In the rows, zero is written as 128.
Each row of numbers stands for one thing and depends on some of the facts below. Use the named rows to name the rest.

How the things are related:
K821 {Ξ=K350, χ=K181 K474}
K680 {Ξ=K938, γ=K880}
K881 {Ξ=K488}
K452 {Ψ=K176 K689}
K104 {Ξ=K898, χ=K560, γ=K556}
K159 {Ξ=K663, γ=K649}
K687 {Ξ=K400, χ=K680, γ=K719}
K493 {Ξ=K188, γ=K870}
K871 {Ξ=K799, χ=K723, γ=K181}
K736 {Ξ=K597, χ=K181, π=K142}
K123 {Ξ=K188, π=K929, γ=K273}
K318 {Ξ=K188, γ=K893}
K886 {Ξ=K232, χ=K479 K257, γ=K349, Ψ=K669 K665 K318}
K484 {Ξ=K350, γ=K821}
K929 {Ξ=K188, γ=K746}
K99 {Ξ=K400, π=K164, γ=K626}
K21 {Ξ=K497, γ=K875}
K643 {Ξ=K173, χ=K723, γ=K665}
K668 {Ξ=K769, π=K764, Ψ=K148 K99 K654}
K898 {Ψ=K372 K598 K652}
K325 {Ξ=K432, γ=K14}
K639 {Ξ=K188, χ=K880 K832, γ=K929, Ψ=K48}
K730 {Ξ=K519, γ=K570}
K719 {Ξ=K400, χ=K788}
K880 {Ξ=K938, χ=K734, γ=K669}
K324 {Ξ=K497, χ=K164 K48, γ=K536}
K359 {Ξ=K663, Ψ=K87 K405}
K75 {Ξ=K593, χ=K48, Ψ=K999}
K950 {Ξ=K832, π=K260, γ=K414, Ψ=K976 K62}
K703 {Ξ=K138, γ=K652}
K405 {Ξ=K769, π=K668, γ=K668}
K670 {Ξ=K832, π=K226, γ=K619}
K920 {Ξ=K982, π=K120, γ=K120}
K298 {Ξ=K127, γ=K518}
K142 {Ξ=K597, π=K50, γ=K992}
K548 {Ψ=K488 K150}
K838 {Ξ=K913, Ψ=K39 K959}
K664 {Ξ=K158}
K842 {Ξ=K203, γ=K537}
K150 {Ξ=K809, χ=K181}
K130 {Ξ=K548, γ=K696}
K147 {Ξ=K795}
K236 {Ξ=K684}
K875 {Ξ=K497, χ=K432, γ=K882}
K516 {Ξ=K424, χ=K110}
K280 {χ=K466, Ψ=K26}
K868 {Ξ=K832, γ=K260}
K216 {Ξ=K795, χ=K723, π=K62, γ=K62}
K14 {Ξ=K432, χ=K479 K832, γ=K976}
K734 {Ξ=K898, γ=K104}
K48 {Ξ=K158, χ=K580, π=K664, γ=K957}
K665 {Ξ=K173}
K215 {Ξ=K232, χ=K267 K737, π=K349}
K835 {Ξ=K257, χ=K611}
K163 {Ξ=K432, χ=K9 K181 K48, π=K466, γ=K435}
K50 {Ξ=K597, γ=K501}
K814 {Ξ=K232, γ=K215}
K438 {Ξ=K158, π=K363, γ=K176}
K870 {Ξ=K188, χ=K48 K642 K466, γ=K409}
K105 {Ξ=K799, π=K871, γ=K871}
K992 {Ξ=K597, γ=K642}
K858 {Ψ=K799}
K663 {χ=K181}
K474 {Ξ=K548, χ=K181 K432 K580}
K17 {Ξ=K832, π=K670 K167 K260, γ=K226}
K414 {Ξ=K832, π=K226}
K563 {Ξ=K280, Ψ=K163}
K587 {Ξ=K488, χ=K519 K131 K215, γ=K881, Ψ=K341 K665 K372}
K836 {Ξ=K593, π=K75, γ=K75}
K737 {Ξ=K127, χ=K428, γ=K148, Ψ=K176}
K64 {Ξ=K138, χ=K479 K940, γ=K479}
K254 {Ξ=K203, χ=K181 K940, γ=K842}
K626 {Ξ=K400, χ=K428 K349 K474, γ=K849}
K849 {Ξ=K400, γ=K239}
K598 {Ξ=K548, π=K130 K474, γ=K965}
K73 {Ξ=K654, χ=K734, π=K826, γ=K752}
K570 {Ξ=K519, χ=K89, γ=K978}
K899 {Ξ=K151, χ=K580, Ψ=K849 K45}
K723 {Ξ=K232, γ=K124, Ψ=K687}
K370 {Ξ=K452, γ=K904}
K368 {Ξ=K432, γ=K325, Ψ=K654 K982}
K658 {Ξ=K593, χ=K904, γ=K836, Ψ=K271}
K728 {Ξ=K795, χ=K723 K64, γ=K23, Ψ=K880 K260}
K479 {Ξ=K138, Ψ=K752 K363}
K583 {Ξ=K127, χ=K181, π=K148, γ=K737}
K519 {Ψ=K349 K363 K880}
K266 {Ξ=K597, γ=K142, Ψ=K306}
K999 {Ξ=K832, π=K17, γ=K110}
K435 {Ξ=K432, χ=K957 K409, γ=K959, Ψ=K788}
K260 {Ξ=K832, γ=K670}
K110 {Ξ=K832, χ=K832, γ=K195}
K45 {Ξ=K393, γ=K136}
K788 {Ξ=K232, γ=K814}
K696 {Ξ=K548, π=K598, γ=K839}
K400 {χ=K570, Ψ=K965}
K33 {Ξ=K769, χ=K196 K643, γ=K405}
K273 {Ξ=K188, χ=K181, π=K123, γ=K493}
K91 {Ξ=K188, γ=K504, Ψ=K782}
K689 {Ξ=K654, γ=K826}
K62 {Ξ=K795, χ=K832, π=K147 K728, γ=K728}
K181 {Ξ=K799}
K611 {Ξ=K257, χ=K428 K940, γ=K835}
K518 {Ξ=K127, π=K583, γ=K583, Ψ=K232}
K26 {Ξ=K799, γ=K105}
K500 {Ξ=K497, γ=K324, Ψ=K350 K28}
K965 {Ξ=K548, γ=K733}
K934 {Ξ=K432, π=K976, Ψ=K306}
K619 {Ξ=K832, χ=K643, π=K950, γ=K17}
K581 {Ξ=K898, π=K104, γ=K940}
K558 {Ξ=K550, χ=K266 K663, γ=K84, Ψ=K438}
K84 {Ξ=K550, χ=K832, Ψ=K667 K849 K260}
K625 {Ξ=K497, Ψ=K999 K363}
K799 {χ=K123}
K826 {Ξ=K654, γ=K428, Ψ=K324 K9}
K560 {Ξ=K196, χ=K737, Ψ=K536 K733 K597}
K976 {Ξ=K432, γ=K453}
K226 {Ξ=K832, χ=K266 K432, π=K110 K950, γ=K950}
K409 {Ξ=K188, χ=K904, γ=K91}
K752 {Ξ=K654, π=K428}
K136 {Ξ=K393, π=K89 K45, γ=K89}
K167 {Ξ=K832, π=K195, γ=K999, Ψ=K142}
K556 {Ξ=K898, γ=K235}
K381 {Ξ=K158, γ=K664}
K137 {Ξ=K548, γ=K598}
K649 {Ξ=K663, π=K152, γ=K152, Ψ=K719 K684 K670}
K363 {Ξ=K158, χ=K868 K904, γ=K48}
K341 {Ξ=K795, γ=K216}
K671 {Ξ=K173, γ=K39, Ψ=K550}
K148 {Ξ=K127}
K782 {Ξ=K858}
K669 {Ξ=K938}
K89 {Ξ=K393}
K195 {Ξ=K832, π=K999 K868, γ=K868}
K257 {Ψ=K476 K214}
K151 {Ψ=K306}
K839 {Ξ=K548, χ=K788, γ=K137, Ψ=K28 K734}
K593 {Ψ=K298 K64}
K196 {χ=K181}
K349 {Ξ=K232, γ=K723}
K667 {Ξ=K196, χ=K298, γ=K560}
K501 {Ξ=K597, χ=K723, γ=K736}
K504 {Ξ=K188, χ=K181, π=K318, γ=K318}
K124 {Ξ=K232, χ=K836, γ=K788, Ψ=K550}
K235 {Ξ=K898, π=K104, γ=K581}
K832 {χ=K723}
K751 {Ξ=K519, χ=K920, π=K647, γ=K214, Ψ=K999 K372}
K372 {Ξ=K432, γ=K596}
K949 {Ξ=K795, γ=K341}
K746 {Ξ=K188, χ=K181}
K865 {Ξ=K219, χ=K181}
K647 {Ξ=K519, χ=K254 K940, γ=K271, Ψ=K120 K214 K110}
K536 {Ξ=K497, π=K324, γ=K21}
K809 {χ=K723}
K795 {χ=K734}
K959 {Ξ=K432, π=K368 K453 K435, γ=K934}
K164 {Ξ=K400, χ=K181, π=K99, γ=K687}
K214 {Ξ=K519, χ=K580, γ=K647}
K9 {Ξ=K548, χ=K920, γ=K474}
K940 {Ξ=K898, Ψ=K669}
K476 {Ξ=K151, χ=K298, γ=K899}
K733 {Ξ=K548, γ=K9}
K428 {Ξ=K654, γ=K73}
K641 {Ξ=K855}
K87 {Ξ=K938, γ=K680}
K271 {Ξ=K519, χ=K689, γ=K730}
K596 {Ξ=K432, π=K325 K466, γ=K368}
K191 {Ξ=K424, γ=K516, Ψ=K550 K999 K476}
K642 {Ξ=K597, χ=K164, γ=K50, Ψ=K123 K550}
K537 {Ξ=K203}
K769 {χ=K87}
K645 {Ξ=K548, χ=K723 K150, γ=K130, Ψ=K689 K148 K734 K159}
K23 {Ξ=K795, χ=K868, π=K341 K728 K62, γ=K147}
K882 {Ξ=K497, γ=K625}
K267 {Ξ=K320, χ=K479 K788, Ψ=K381}
K120 {Ξ=K982, χ=K858 K280 K583}
K158 {Ψ=K147 K381 K414 K959}
K904 {Ξ=K452, Ψ=K363}
K176 {Ξ=K158, χ=K298, γ=K363}
K957 {Ξ=K158, γ=K381}
K152 {Ξ=K663, π=K649, γ=K359, Ψ=K163}
K239 {Ξ=K400, χ=K432, γ=K164}
K56 {Ξ=K378, χ=K181 K898 K799, Ψ=K324 K476}
K453 {Ξ=K432, χ=K136, γ=K163, Ψ=K570}
K893 {Ξ=K188, π=K870, γ=K639, Ψ=K341}
K329 {Ξ=K550, γ=K558, Ψ=K476 K865}
K39 {Ξ=K173, χ=K501, π=K643, γ=K643}
K978 {Ξ=K519, Ψ=K89 K769}
K466 {Ξ=K432, χ=K181, γ=K372}
K652 {Ξ=K138, γ=K64}
K764 {Ξ=K769, γ=K33, Ψ=K476 K880}
K28 {Ξ=K799, γ=K26}
K211 {Ξ=K855, π=K641, γ=K641, Ψ=K836 K164 K159}
K131 {Ξ=K257, γ=K611, Ψ=K719 K880}

Known rows:
[161 147  96 143 120  86 119 155 197  86 164 131 159  93  63 132 121 129
 146 140 150 127 143  78 140 106 165 124 119 162 123 155 114  53 124]: K982
[149 147 126 142  97  99 114 119 193 121 156 101 132 109  66 133 142 132
 161 149 191 127 139 101 163 105 117 122 128 144 111 150 161  81 132]: K120
[156 141 112 127 105 115 126 150 209  92 156 128 146 103  53 137 130 143
 130 160 153 136 128  90 150 133 170 131 114 150 113 147 119  63 117]: K858
[158 180 143 165 127  84 103 147 237 159 152 106  99 120  80 137 161 117
 123 179 188 117 184 144 118  86 111  95 114 158 107 150 180  62 145]: K123
[151 133 135 129  82 127 118 126 196 120 165  95 114  99  65 120 143 147
 138 180 182 122 126 109 160  97 128 136 133 136 103 153 166  81 121]: K886
[149 130 139 124 115 109 119 142 192 108 170 111 130 104  70 126 132 143
 109 167 173 120 146 106 147 103 144 139 112 133 112 153 149  65 121]: K518
[146 133 135 127 117  98 116 138 191 111 165 119 138 111  74 135 134 136
 118 154 178 121 144 107 144 112 139 135 112 137 111 150 149  65 124]: K556
[140 146 133 141 124  94 115 132 195 116 162 115 146 117  70 135 137 120
 135 141 183 127 156 100 158 110 127 133 112 139 118 147 153  70 138]: K849
[154 131 132 137  97 100 118 134 187 113 162 102 129 102  68 133 126 141
 140 159 174 115 125 108 150 105 125 118 134 131 108 145 155  79 124]: K835
[157 130 136 132  95 102 121 126 185 119 165  97 127  98  69 133 126 143
 140 163 172 113 128 105 148 103 123 114 140 134 109 149 159  83 120]: K611
[164 153 102 165  82  83  99 128 183 102 130 129 119 114  88 144 114 140
 128 118 179 118  88 134 162 140 124 131 121 118  81 128 146  63 130]: K474
[146 114 138 128 103  98 116 147 169  78 131 115 163 100  37 141 130 139
 127 138 174 146 132  94 152 127 159 161 134 145 137 164 127  55 123]: K432
[149 110 147 168 101  65  97 134 133  77 101 106 148 100  59 142 114 136
 118  91 193 136  95 139 168 117 115 172 135  97 124 150 141  54 136]: K163
[142 146 119 152  84 122 113 126 204 115 152 103 127 105  66 123 142 129
 145 164 183 129 125 116 174 102 122 146 120 137  98 143 162  77 139]: K124
[149 129 160 129  97 115 153 149 214 100 170 120 145  98  86 147 139 131
 152 139 200 122  96 132 149  46 132 113 110 104 108 153 136  81 131]: K216
[139 146 131 131 104 124 111 128 203 117 166 105 131 110  68 117 152 128
 131 169 188 137 155 100 164 104 139 155 107 150 111 154 160  68 133]: K671
[141 133 137 136 126  82 118 143 190 107 154 127 151 122  71 149 122 127
 117 134 176 113 141 111 147 129 131 122 110 127 112 140 143  65 138]: K381
[144 143 134 124 117  96 113 127 193 121 166 113 140 117  70 137 145 128
 138 150 192 128 160  93 149 111 132 132 114 152 118 156 158  68 128]: K45

Rows to name:
No name comes twice in this set of rows, the named rows included.
[165 167 136 162 113  89 102 169 237 142 144 131  96 119  90 146 143 126
  95 184 172 101 148 165 103 107 124 105 114 144  85 140 165  46 143]  K91
[159 162 123 191  88  89 105 174 244 132 126 130  94 113  86 154 131 120
 114 180 168  88 111 183 117 106 104  93 132 129  71 124 160  59 151]  K639
[156 123 136 124  78 116 119 131 190 114 166  98 116  96  69 128 131 151
 131 178 171 114 119 110 150 103 129 126 139 133 102 150 162  80 114]  K560
[137 146 127 137 101 124 112 129 208 115 161 108 132 110  66 118 151 125
 131 168 183 136 154 104 167 107 139 157 110 150 109 150 161  68 136]  K904
[136 148 124 155 120 104 115 136 203 109 153 114 147 115  68 129 137 115
 131 144 175 130 151 111 169 112 131 145 102 134 112 141 148  68 149]  K752
[148 153 105 136  94 135 122 142 219  95 152 123 140 104  49 127 143 137
 134 168 162 147 131  91 164 130 170 151 108 156 110 147 126  65 126]  K898
[144 141 128 146  87 132 118 121 201 119 163  86 117  97  63 112 149 136
 147 178 178 133 136 110 175  86 123 146 120 136 106 151 166  85 130]  K751
[142 135 127 128 110  96 110 143 194 108 158 131 139 119  76 141 131 129
 119 149 182 118 135 107 146 126 137 137 114 139 104 145 147  58 131]  K50
[153 127 145 133 114  93 129 133 185 113 162  98 131 102  65 140 128 147
 142 153 176 111 128 109 148  94 122 102 125 118 118 149 149  86 119]  K39
[150 131 146 125 129  92 121 137 185 113 172 106 139 108  70 133 133 138
 120 153 175 121 157 100 143 100 136 122 112 133 124 155 151  71 122]  K438
[152 142 121 139  72 125 108 124 200 117 155 103 118 105  71 123 147 137
 142 174 187 126 121 114 167 107 127 145 128 142  93 147 167  75 128]  K647
[132 144 125 154 118  97 112 139 199 109 152 120 147 120  71 133 133 116
 125 140 181 123 147 114 166 119 127 144 104 131 108 138 151  64 150]  K598
[151 176 125 190 111  95 103 172 250 134 134 132 101 122  86 141 142 110
  95 177 167 106 144 175 126 114 120 120 104 135  81 128 161  48 160]  K893
[155 144 116 134 124  90 129 145 202  95 154 127 162 108  48 150 125 136
 144 138 156 132 142  80 147 133 159 107 114 149 128 147 118  70 123]  K306

Now the same things, written a new way:
Some things and their rows:
[120 112 120 143 111 137 145 142 104 148 119 133 151 128 142 107 118 126
 139 133 158 139 162 104 142 142 129 113]: K152
[133 107 140 121 128 121 124 159  85 118  91 125 162 159 155 118 101 129
 115 129 108 153 101 114 117 113 151 124]: K368
[143  91 112 122 134 112 148 180 102 126  97  89 136 154 156 122 103 128
 116 133 117 121  79 113 110 130 138 138]: K596
[141 130 120 136 142 117 128 158 143 126 144 103 141 136 122 105 130 151
 128 139 111 123  90 128 135 149 100 130]: K438
[113  96 147 107 130 121 131 116 151  85 129 119  72 110  70 132 143 111
 127 146 146 131 149 134  87 129 148 145]: K550
[121 129 127 135 136 117 134 133 116 141 123 127 136 132 138 126 129 138
 126 127 126 128 123 132 142 127 117 121]: K137
[120 131 126 136 136 116 130 126 110 138 122 126 136 136 133 130 127 135
 133 125 128 126 121 136 146 121 120 117]: K882
[127 111 118 132 154 115 140 127 127 137 128 108 125 125 130 131 128 135
 125 126 126 118 111 138 139 123 114 117]: K752
[131 127 127 144 128 124 116 146 121 140 121 150 142 123 148 126 122 141
 129 127 135 138 122 107 130 139 126 120]: K649
[147 129 134 145  88 126 134  48 104 182 121 160 125  99 146 190 101 133
 134 128 171 133 187 150 247 123 142 136]: K639
[123 148 114 129 102 141  70 139 123 132 134 136 155 121 165 132 132 120
 126 105 117 134 123 128 125 131 156 102]: K75
[115 125 143 105 108 136 115 122 157  78 142 105  67 123  83 133 152 102
 134 135 129 117 128 145  79 124 155 145]: K799
[120 139 133 139 127 115 127 117 103 141 111 156 124 137 146 142 132 134
 133 119 137 127 135 125 148 128 126 122]: K625
[150 150 144 109  88 147 137  67 128 168 106 172 182 137 137 171  96 129
 109 122 103 152 162 132 133 152  97 142]: K728
[153 109 132 131 166 133 165 142 139 134 139 132 134 129 131 121 111 138
 133 147 125 125 110 110 121  97  85 137]: K734
[143 143 108 128 106 140  92 130 142 136 135 100 152 123 150 123 115 125
 118 109 114 126 116 137 140 145 149 117]: K626
[132 115 126 140 144 125 137 154 128 136 132 141 133 129 136 118 125 140
 134 137 125 131 110 108 124 119 109 120]: K680
[147 142 130 134 113 137 140 140 126 134 130 140 147 143 143 111 116 140
 137 133 129 133 126 111 137 135 114 141]: K560

Rows to name:
No name comes twice in this set of rows, the named rows included.
[116 100  93 102  92 135 146 133  80 132 104  19 144 155 163 128 107  83
 115 104 120 104 106 171 145 117 178 112]  K163
[114 115 133 155 138 117 118  97 116 146 160 140 118 104 130 165 133 145
 145 142 120 130 123 166 214 104 130 106]  K318
[126 130 149 118 124 109 120 139  65 108  85 127 157 179 151 130 111 136
 115 119 101 149 101 140 147 124 158 131]  K453
[152 136 122 129 130 119 132 118 127 141 114 114 141 130 128 127 115 141
 120 126 137 125 129 130 155 145 115 137]  K73
[125  74 148  93 108 139 147 169 117  71 117 120  62 159 120 136 128  85
 137 148 125 114  82 117  21  77 170 157]  K432
[130 123 110 139 130 138 125 170 138 132 146 131 123 128 156 120 130 124
 144 129 118 110  92 107  98 109 113 114]  K920
[138 135 128 124 146 119 152  94 122 141 115 113 139 134 126 137 114 133
 119 123 125 122 133 153 169 120 112 132]  K719
[175 141 130 127 114 135 119 113 139 147 115 145 162 126 140 129  96 139
 115 122 134 143 144 106 153 154 128 146]  K886
[168 158 142 127 116 130 138 105 127 142 115 158 141 143 137 128 110 145
 127 126 125 127 141 118 146 132 114 156]  K267
[137 119 153 109 107 123 130  99 148  92 116 128  85 114  68 131 130 117
 126 143 155 139 166 128 108 156 152 164]  K795
[156 123 133 123 154 129 152 110 140 141 126 117 150 123 125 128 102 139
 121 129 124 128 126 126 147 120 107 142]  K880
[104  97 141 104 115 127 133 115 143  86 127  90  83 110  57 111 142 113
 126 147 152 134 160 143 109 156 154 144]  K769

